Here is a tiny trained network, its code and every weight. The questions are about switching its units off for an input and a class, where a switched-off unit gives its printed mean instead of its output.

import numpy as np


def w(rows, s, z=0):
    codes = np.array(rows[::2]) - 128.0
    scale = np.full(codes.shape[1], s)
    scale[-1] = z or s
    return codes * scale


def norm(h):
    return h / np.sqrt((h * h).mean(-1, keepdims=True) + 1e-5)


def f(y):
    return np.maximum(y, 0)


def log_softmax(a):
    a = a - a.max(-1, keepdims=True)
    return a - np.log(np.exp(a).sum(-1, keepdims=True))


def net(x, mask):
    res = np.array(x, float).reshape(1, 7) / 4 @ E
    u = 0
    for l in range(3):
        y = f(norm(res) @ A[l][:, :-1].T + A[l][:, -1])
        res = res + np.where(mask[u : u + 10], y, B[l][:, -1]) @ B[l][:, :-1]
        u += 10
    return log_softmax(norm(res)[-1] @ U[:, :-1].T + U[:, -1])


A, B = {}, {}
E = w([
[137,121,115,54,183,152,9],'x0',
[161,15,118,218,155,89,81],'x1',
[117,84,181,129,111,220,133],'x2',
[167,192,124,223,170,194,105],'x3',
[252,125,159,110,95,134,143],'x4',
[136,134,214,92,240,74,167],'x5',
[128,128,126,127,130,130,129],'x6',
],0.0041)
A[0] = w([
[154,119,2,100,52,153,101,38],'L0N1',
[132,170,120,124,160,150,43,120],'L0N2',
[127,69,105,79,123,109,92,116],'L0N3',
[200,131,127,88,124,126,80,152],'L0N4',
[167,213,46,114,135,9,53,111],'L0N5',
[105,89,196,102,112,217,70,121],'L0N6',
[121,91,142,75,73,90,146,5],'L0N7',
[135,168,135,85,104,135,122,43],'L0N8',
[100,126,117,79,132,129,120,116],'L0N9',
[194,125,156,136,81,130,166,71],'L0N10',
],0.0078,0.0029)
B[0] = w([
[117,139,248,127,115,132,95,219],'L0N1',
[144,162,94,109,144,74,79,208],'L0N2',
[125,147,104,111,130,75,96,189],'L0N3',
[174,134,98,110,125,95,135,209],'L0N4',
[118,55,147,109,140,242,168,252],'L0N5',
[124,73,128,102,143,199,153,227],'L0N6',
[98,123,119,92,102,68,125,172],'L0N7',
[130,162,91,112,131,119,134,159],'L0N8',
[126,149,111,127,133,81,110,170],'L0N9',
[182,122,106,103,123,110,137,188],'L0N10',
],0.013,0.0042)
A[1] = w([
[124,158,111,209,68,102,211,103],'L1N1',
[117,136,118,175,29,154,71,82],'L1N2',
[141,128,188,110,237,78,171,5],'L1N3',
[109,185,156,57,110,173,162,119],'L1N4',
[2,133,113,151,162,136,98,101],'L1N5',
[182,202,109,195,169,213,104,50],'L1N6',
[118,88,169,139,91,118,220,95],'L1N7',
[150,9,155,177,139,96,84,96],'L1N8',
[129,71,94,72,120,160,171,182],'L1N9',
[128,151,129,179,140,121,140,64],'L1N10',
],0.0096,0.0016)
B[1] = w([
[143,103,89,80,176,157,67,179],'L1N1',
[125,195,211,91,125,132,111,173],'L1N2',
[122,176,208,135,71,168,62,209],'L1N3',
[114,173,64,190,136,130,135,233],'L1N4',
[255,95,141,115,77,118,176,198],'L1N5',
[83,47,130,173,114,39,127,207],'L1N6',
[134,92,104,97,166,151,71,218],'L1N7',
[87,225,63,147,118,157,169,225],'L1N8',
[98,95,164,164,119,142,163,253],'L1N9',
[128,109,106,133,106,116,120,142],'L1N10',
],0.013,0.0059)
A[2] = w([
[248,123,146,127,108,99,191,44],'L2N1',
[104,115,81,34,231,143,76,95],'L2N2',
[98,180,255,152,152,118,113,59],'L2N3',
[32,96,156,102,93,67,167,97],'L2N4',
[125,94,162,200,173,88,105,103],'L2N5',
[62,65,141,162,133,186,163,114],'L2N6',
[142,79,73,140,144,105,178,153],'L2N7',
[98,247,53,174,131,105,189,4],'L2N8',
[123,99,108,101,208,117,90,123],'L2N9',
[73,89,136,152,96,27,129,133],'L2N10',
],0.0085,0.0025)
B[2] = w([
[219,137,133,110,147,109,204,175],'L2N1',
[160,43,115,181,122,159,84,218],'L2N2',
[119,194,182,100,93,146,90,220],'L2N3',
[105,124,141,205,172,58,126,178],'L2N4',
[72,104,128,87,130,79,162,177],'L2N5',
[106,124,161,132,206,137,167,253],'L2N6',
[117,181,170,116,106,126,113,203],'L2N7',
[84,170,5,96,106,144,155,183],'L2N8',
[131,107,123,119,83,137,99,178],'L2N9',
[111,153,125,127,159,45,113,177],'L2N10',
],0.014,0.005)
U = w([
[118,173,194,106,99,134,78,194],'0',
[149,61,102,127,122,138,71,182],'1',
[97,102,153,135,167,148,178,237],'2',
[99,165,55,121,114,117,145,114],'3',
[113,110,136,128,129,7,118,44],'4',
[205,125,141,100,119,106,177,8],'5',
],0.016,0.0012)

Each question gives the input, the list of numbers given to net, and the class t.
The units are the neurons (one row each of A and B). Each row of codes is followed by its name. A weight is (code - 128) times the scale printed after its matrix; where a second scale follows, it is the last column's (A, B and U).
mask holds one flag per neuron, layer by layer. A switched-off neuron (its flag False) gives its mean, the last column of its row in B, instead of its output. The means were averaged over made-up inputs and are rounded, as every weight is.
A unit's drop is (log p(t) with every unit on - log p(t) with that unit switched off) / (log p(t) with every unit on - log p(t) with every unit switched off).
The circuit of an input: a set's keep is (log p(t) with only the set's units on - log p(t) with every unit switched off) / (log p(t) with every unit on - log p(t) with every unit switched off). Starting from the 12 units with the biggest drops (on a tie, the unit counted first), units are removed one at a time, each time the one whose removal leaves the highest keep (on an exact tie, the one counted first), for as long as the keep stays at least 0.8.
units of the circuit, in order: the units of the circuit, biggest drop first
unit that matters most: the unit with the biggest drop
k most important neurons: the k neurons with the biggest drops, biggest first
drop when u is switched off: that unit's drop, to one decimal
input [-2,7,4,-8,7,8,8], class 0: units of the circuit, in order : L1N3
input [-7,8,4,7,6,1,4], class 3: 4 most important neurons : L1N8, L0N5, L1N5, L1N9
input [0,8,6,8,-7,-6,3], class 3: 3 most important neurons : L1N8, L0N5, L1N9
input [5,-3,-8,-8,-3,-1,-2], class 2: 3 most important neurons : L0N5, L1N9, L1N6
input [-8,-1,-3,6,-6,-7,-2], class 1: 4 most important neurons : L1N1, L0N2, L1N3, L1N9
input [3,3,3,8,-8,-5,-1], class 4: units of the circuit, in order : L1N6, L2N10
input [4,0,-5,4,1,2,-7], class 2: 2 most important neurons : L0N5, L1N9
input [-8,-7,7,4,3,5,-2], class 1: 4 most important neurons : L1N1, L1N7, L0N5, L1N8
input [-8,-3,-4,-8,-1,-6,7], class 1: units of the circuit, in order : L1N7, L1N1
input [-2,-3,1,2,6,-3,-4], class 5: 2 most important neurons : L0N10, L1N8
input [5,6,6,-3,5,-2,5], class 2: 4 most important neurons : L0N6, L1N9, L1N4, L1N5
input [-4,-6,-5,1,-5,4,7], class 3: 2 most important neurons : L1N4, L0N6
input [6,7,6,0,8,6,-4], class 5: units of the circuit, in order : L0N4, L2N1
input [-3,2,1,-2,-8,6,-5], class 5: units of the circuit, in order : L1N5
input [3,-4,4,2,5,3,1], class 5: 2 most important neurons : L0N4, L1N8
input [6,-5,5,8,6,5,3], class 4: units of the circuit, in order : L1N6, L0N5
input [-7,8,-4,5,-8,-4,-5], class 3: 3 most important neurons : L1N8, L1N7, L1N5
input [-5,-5,-7,-8,8,-2,-8], class 4: drop when L0N7 is switched off : 4.3
input [-2,-7,6,-8,-7,4,3], class 4: drop when L0N1 is switched off : -0.1
input [1,7,-6,-6,5,-7,3], class 0: unit that matters most : L0N1
input [4,7,-6,-4,-2,0,3], class 3: drop when L0N3 is switched off : 0.5
